Here is a tiny trained network, its code and every weight. The questions are about switching its units off for an input and a target symbol, where a switched-off unit gives its printed mean instead of its output.

import numpy as np


def w(rows, s, z=0):
    codes = np.array(rows[::2]) - 128.0
    scale = np.full(codes.shape[1], s)
    scale[-1] = z or s
    return codes * scale


def norm(h):
    return h / np.sqrt((h * h).mean(-1, keepdims=True) + 1e-5)


def f(y):
    return y / 2 * (1 + np.tanh(0.7978845608 * (y + 0.044715 * y**3)))


def softmax(a):
    e = np.exp(a - a.max(-1, keepdims=True))
    return e / e.sum(-1, keepdims=True)


def log_softmax(a):
    a = a - a.max(-1, keepdims=True)
    return a - np.log(np.exp(a).sum(-1, keepdims=True))


def net(x, mask):
    ids = ['γδεηθλμπσφψ'.index(c) for c in x.split()]
    T = len(ids)
    res = E[ids] + P[:T]
    u = 0
    for l in range(2):
        r = norm(res)
        for j in range(2):
            rows = slice(4 * j, 4 * j + 4)
            q, k, v = (r @ M[l][rows].T for M in (Q, K, V))
            z = softmax(np.where(np.tri(T) > 0, q @ k.T / 4**0.5, -1e9)) @ v
            o = O[l][rows]
            res = res + np.where(mask[u + j], z, o[:, -1]) @ o[:, :-1]
        u += 2
        y = f(norm(res) @ A[l][:, :-1].T + A[l][:, -1])
        res = res + np.where(mask[u : u + 4], y, B[l][:, -1]) @ B[l][:, :-1]
        u += 4
    return log_softmax(norm(res)[-1] @ U[:, :-1].T + U[:, -1])


Q, K, V, O, A, B = {}, {}, {}, {}, {}, {}
E = w([
[150,153,238,125,62],'γ',
[100,112,191,69,186],'δ',
[59,87,100,128,121],'ε',
[196,183,107,149,60],'η',
[60,27,97,104,117],'θ',
[113,159,232,118,215],'λ',
[191,192,125,164,104],'μ',
[90,150,170,251,135],'π',
[42,102,109,175,146],'σ',
[127,162,168,172,135],'φ',
[200,193,129,188,78],'ψ',
],0.015)
P = w([
[78,105,65,103,130],'0',
[12,196,238,40,175],'1',
[90,79,110,162,179],'2',
[75,99,146,128,88],'3',
[105,232,178,78,131],'4',
[128,67,164,171,150],'5',
[109,126,136,141,110],'6',
[48,225,177,89,189],'7',
[221,107,161,157,190],'8',
[100,121,136,185,70],'9',
[65,254,101,171,116],'10',
[192,10,102,160,146],'11',
[107,122,120,190,62],'12',
[27,217,167,100,160],'13',
],0.0094)
Q[0] = w([
[109,162,113,103,63],'L0H0',
[111,123,146,128,135],'L0H0',
[124,103,39,141,158],'L0H0',
[112,2,157,122,221],'L0H0',
[135,161,186,173,77],'L0H1',
[67,126,197,115,56],'L0H1',
[160,65,128,143,115],'L0H1',
[75,136,128,160,103],'L0H1',
],0.009)
K[0] = w([
[122,57,73,82,165],'L0H0',
[133,1,204,128,11],'L0H0',
[41,54,216,84,169],'L0H0',
[114,138,78,62,150],'L0H0',
[171,106,100,94,52],'L0H1',
[213,101,93,183,105],'L0H1',
[77,180,199,109,182],'L0H1',
[235,184,141,158,128],'L0H1',
],0.0083)
V[0] = w([
[255,200,75,215,196],'L0H0',
[183,141,99,56,100],'L0H0',
[24,50,119,179,180],'L0H0',
[98,175,90,179,148],'L0H0',
[230,222,4,150,134],'L0H1',
[52,198,31,119,159],'L0H1',
[22,149,96,83,9],'L0H1',
[98,64,206,112,92],'L0H1',
],0.007)
O[0] = w([
[145,122,90,117,34,254],'L0H0',
[1,104,125,134,68,109],'L0H0',
[128,191,140,114,94,9],'L0H0',
[209,132,114,91,162,177],'L0H0',
[139,204,53,108,198,231],'L0H1',
[119,176,201,209,118,89],'L0H1',
[166,144,114,178,46,155],'L0H1',
[82,220,100,215,125,101],'L0H1',
],0.0075,0.005)
A[0] = w([
[183,149,230,110,183,248],'L0N0',
[153,238,148,167,33,156],'L0N1',
[72,255,97,20,121,5],'L0N2',
[87,79,131,233,119,79],'L0N3',
],0.0062,0.0023)
B[0] = w([
[122,85,37,100,151,181],'L0N0',
[15,121,68,48,144,254],'L0N1',
[146,152,193,78,231,171],'L0N2',
[255,174,150,37,174,137],'L0N3',
],0.0084,0.0057)
Q[1] = w([
[219,51,153,103,128],'L1H0',
[106,91,147,105,105],'L1H0',
[198,87,149,224,135],'L1H0',
[90,211,181,88,140],'L1H0',
[182,11,133,151,164],'L1H1',
[117,101,71,119,98],'L1H1',
[104,172,127,92,218],'L1H1',
[141,89,76,168,109],'L1H1',
],0.011)
K[1] = w([
[8,130,145,90,135],'L1H0',
[116,150,65,93,122],'L1H0',
[96,227,91,169,135],'L1H0',
[198,74,89,193,88],'L1H0',
[74,184,210,85,110],'L1H1',
[123,123,165,141,161],'L1H1',
[137,100,108,148,191],'L1H1',
[66,164,163,107,163],'L1H1',
],0.013)
V[1] = w([
[212,88,137,123,202],'L1H0',
[76,176,49,173,222],'L1H0',
[65,49,107,61,140],'L1H0',
[35,41,102,85,228],'L1H0',
[58,128,190,74,230],'L1H1',
[1,162,70,159,132],'L1H1',
[45,47,97,166,183],'L1H1',
[69,61,149,208,79],'L1H1',
],0.0096)
O[1] = w([
[115,162,182,164,102,126],'L1H0',
[149,254,166,117,164,150],'L1H0',
[40,113,60,222,151,186],'L1H0',
[104,159,107,246,211,169],'L1H0',
[98,240,143,105,102,154],'L1H1',
[109,87,123,34,123,198],'L1H1',
[83,209,28,148,119,108],'L1H1',
[205,114,12,140,188,3],'L1H1',
],0.0086,0.0039)
A[1] = w([
[102,190,133,137,165,95],'L1N0',
[160,183,181,120,147,94],'L1N1',
[247,155,173,97,188,254],'L1N2',
[150,86,141,155,112,160],'L1N3',
],0.011,0.0031)
B[1] = w([
[148,98,108,41,104,231],'L1N0',
[114,141,157,157,7,197],'L1N1',
[179,65,116,178,160,253],'L1N2',
[101,104,222,255,146,127],'L1N3',
],0.0085,0.0038)
U = w([
[12,16,69,155,48,199],'γ',
[27,156,74,162,153,205],'δ',
[80,159,161,128,113,3],'ε',
[170,134,125,57,128,84],'η',
[164,107,25,210,213,58],'θ',
[126,211,77,145,185,134],'λ',
[170,122,172,110,123,68],'μ',
[185,159,157,127,106,159],'π',
[91,216,106,46,106,26],'σ',
[73,183,236,185,90,154],'φ',
[206,64,138,36,134,200],'ψ',
],0.011,0.0025)

Each question gives the input, a string of symbols that net reads in full, and the target symbol t.
The units are the heads (4 rows each of Q, K, V and O) and the neurons (one row each of A and B). Each row of codes is followed by its name. A weight is (code - 128) times the scale printed after its matrix; where a second scale follows, it is the last column's (O, A, B and U).
mask holds one flag per unit, layer by layer, with each layer's heads first. A switched-off unit (its flag False) gives its mean, the last column of its rows in O or B, instead of its output. The means were averaged over made-up inputs and are rounded, as every weight is.
A unit's drop is (log p(t) with every unit on - log p(t) with that unit switched off) / (log p(t) with every unit on - log p(t) with every unit switched off).
The circuit of an input: a set's keep is (log p(t) with only the set's units on - log p(t) with every unit switched off) / (log p(t) with every unit on - log p(t) with every unit switched off). Starting from all 12 units, units are removed one at a time, each time the one whose removal leaves the highest keep (on an exact tie, the one counted first), for as long as the keep stays at least 0.8.
units of the circuit, in order: the units of the circuit, biggest drop first
k most important neurons: the k neurons with the biggest drops, biggest first
k most important neurons of layer l: the k neurons of layer l with the biggest drops, biggest first
heads that matter: for each layer, one digit per head in row order, 1 if its drop is at least 0.15 and else 0, layers parted by /
input δ γ ψ ε σ, target ψ: heads that matter -> 00 / 10
input ψ ψ η ψ γ ψ ψ, target γ: units of the circuit, in order -> L1H1, L0N1
input ψ ψ ψ ψ σ η, target φ: units of the circuit, in order -> L1H1, L0H1
input ψ λ δ σ γ ψ ψ ε, target ψ: units of the circuit, in order -> L1H0, L1H1
input ψ γ ψ η π, target ψ: heads that matter -> 00 / 11
input η σ λ μ φ, target λ: most important neuron of layer 0 -> L0N1
input ψ ψ δ δ λ μ σ, target σ: heads that matter -> 10 / 01
input δ η ψ λ ψ γ λ θ ψ φ μ ψ, target λ: heads that matter -> 10 / 11
input ψ η γ ψ ψ σ ψ ψ ψ ψ, target σ: 4 most important neurons -> L0N1, L1N2, L0N3, L1N1
input μ η δ δ ε ψ ψ, target δ: units of the circuit, in order -> L1H0, L0N1
input μ ψ ψ γ δ γ ψ η, target γ: heads that matter -> 10 / 10
input ψ δ ψ π γ, target ψ: heads that matter -> 00 / 01
input ψ δ γ π δ μ γ δ λ δ π δ, target φ: heads that matter -> 01 / 01
input μ μ δ δ γ π γ π η, target φ: units of the circuit, in order -> L0H1, L1H1
input ψ ψ θ γ δ μ δ δ σ, target φ: units of the circuit, in order -> L0N1, L1H1
input γ η η λ ψ η, target θ: units of the circuit, in order -> L1H0
input ψ ε θ ψ σ λ γ ε ψ η λ, target ψ: heads that matter -> 11 / 10
input σ ψ ψ σ δ γ γ λ η ψ ψ μ σ, target σ: heads that matter -> 11 / 01
input ψ ψ ψ γ μ ψ ψ σ σ, target φ: 2 most important neurons -> L0N1, L0N2
input γ μ γ ψ ψ θ δ, target δ: heads that matter -> 10 / 10
input γ σ σ ψ γ γ γ φ λ, target θ: 3 most important neurons -> L0N1, L1N2, L0N0
input γ δ ψ γ, target γ: heads that matter -> 00 / 10
input μ ψ γ ψ ψ η ψ σ δ σ μ, target δ: 3 most important neurons -> L0N1, L0N3, L1N2
input γ σ γ ψ ψ μ ψ λ ψ δ η, target ψ: units of the circuit, in order -> L1H0, L0H1
input ψ γ δ δ ψ, target δ: units of the circuit, in order -> L0N1, L1H0
input γ σ ψ γ γ δ, target θ: 2 most important neurons of layer 0 -> L0N1, L0N0
input γ η μ η σ δ ε λ λ ψ ψ λ, target θ: heads that matter -> 11 / 10
input ψ δ γ δ, target δ: heads that matter -> 00 / 11
